Below is a small trained network, with its code and all its weights. Each question gives an input and a class and asks what happens when units are switched off, that is, made to give their printed mean instead of their output.

import numpy as np


def w(rows, s, z=0):
    codes = np.array(rows[::2]) - 128.0
    scale = np.full(codes.shape[1], s)
    scale[-1] = z or s
    return codes * scale


def norm(h):
    return h / np.sqrt((h * h).mean(-1, keepdims=True) + 1e-5)


def f(y):
    return np.maximum(y, 0)


def log_softmax(a):
    a = a - a.max(-1, keepdims=True)
    return a - np.log(np.exp(a).sum(-1, keepdims=True))


def net(x, mask):
    res = np.array(x, float).reshape(1, 3) / 4 @ E
    u = 0
    for l in range(2):
        y = f(norm(res) @ A[l][:, :-1].T + A[l][:, -1])
        res = res + np.where(mask[u : u + 4], y, B[l][:, -1]) @ B[l][:, :-1]
        u += 4
    return log_softmax(norm(res)[-1] @ U[:, :-1].T + U[:, -1])


A, B = {}, {}
E = w([
[135,204,252,38,100],'x0',
[152,189,183,183,102],'x1',
[247,81,36,74,112],'x2',
],0.0037)
A[0] = w([
[117,78,228,150,200,112],'L0N0',
[93,35,101,176,71,89],'L0N1',
[14,20,253,63,197,114],'L0N2',
[114,194,166,245,107,3],'L0N3',
],0.0055,0.0044)
B[0] = w([
[149,211,102,184,102,184],'L0N0',
[167,133,122,93,134,188],'L0N1',
[113,186,79,124,50,255],'L0N2',
[120,96,207,255,177,171],'L0N3',
],0.0098,0.0038)
A[1] = w([
[227,137,189,124,129,1],'L1N0',
[112,214,232,115,131,167],'L1N1',
[47,49,165,3,63,132],'L1N2',
[141,84,77,109,97,182],'L1N3',
],0.006,0.0014)
B[1] = w([
[133,133,189,108,98,163],'L1N0',
[162,40,98,128,147,253],'L1N1',
[57,254,170,137,206,174],'L1N2',
[103,26,90,136,206,223],'L1N3',
],0.0098,0.0038)
U = w([
[82,115,103,135,108,1],'0',
[192,61,197,89,87,178],'1',
[89,99,108,124,98,8],'2',
[108,166,160,60,171,156],'3',
[154,3,77,119,160,191],'4',
[66,114,101,98,147,39],'5',
[95,188,122,118,16,155],'6',
[113,98,191,226,119,180],'7',
],0.016,0.0046)

Each question gives the input, the list of numbers given to net, and the class t.
The units are the neurons (one row each of A and B). Each row of codes is followed by its name. A weight is (code - 128) times the scale printed after its matrix; where a second scale follows, it is the last column's (A, B and U).
mask holds one flag per neuron, layer by layer. A switched-off neuron (its flag False) gives its mean, the last column of its row in B, instead of its output. The means were averaged over made-up inputs and are rounded, as every weight is.
A unit's drop is (log p(t) with every unit on - log p(t) with that unit switched off) / (log p(t) with every unit on - log p(t) with every unit switched off).
The circuit of an input: a set's keep is (log p(t) with only the set's units on - log p(t) with every unit switched off) / (log p(t) with every unit on - log p(t) with every unit switched off). Starting from all 8 units, units are removed one at a time, each time the one whose removal leaves the highest keep (on an exact tie, the one counted first), for as long as the keep stays at least 0.8.
circuit, biggest first: the units of the circuit, biggest drop first
most important unit: the unit with the biggest drop
top k neurons: the k neurons with the biggest drops, biggest first
top k neurons in layer l: the k neurons of layer l with the biggest drops, biggest first
drop of u: that unit's drop, to one decimal
input [-2,7,4], class 1: top neuron in layer 0 : L0N2
input [5,3,-2], class 1: top 2 neurons : L1N1, L1N2
input [8,-2,-7], class 6: top 2 neurons in layer 0 : L0N2, L0N0
input [1,3,5], class 1: circuit, biggest first : L1N0, L0N2
input [-1,8,6], class 1: top 2 neurons : L1N0, L0N2
input [7,-1,4], class 3: circuit, biggest first : L1N2, L0N0
input [7,-2,6], class 3: top 2 neurons : L1N2, L0N0
input [1,-8,5], class 5: top 2 neurons in layer 0 : L0N0, L0N3
input [3,-1,5], class 3: top 2 neurons in layer 0 : L0N0, L0N3
input [4,8,1], class 1: top 4 neurons : L1N1, L1N0, L1N3, L1N2
input [-1,-2,-6], class 6: top 2 neurons : L0N2, L1N3
input [2,-8,4], class 5: top 2 neurons : L1N2, L1N3
input [0,-2,0], class 5: top 4 neurons : L0N0, L0N3, L1N3, L1N1
input [1,-2,-5], class 6: circuit, biggest first : L0N2
input [7,0,7], class 3: top 2 neurons : L1N2, L0N0
input [-2,8,6], class 1: top 2 neurons : L1N0, L0N2
input [8,2,-4], class 6: top 3 neurons in layer 0 : L0N2, L0N3, L0N0
input [4,-1,7], class 3: top 2 neurons in layer 1 : L1N2, L1N1
input [3,-3,3], class 3: drop of L1N2 : 0.5
input [3,-5,-1], class 6: drop of L0N2 : 0.4
input [8,-5,8], class 3: most important unit : L1N2
input [8,-8,6], class 3: drop of L1N2 : 0.6
input [0,-5,-5], class 6: drop of L0N2 : 0.1
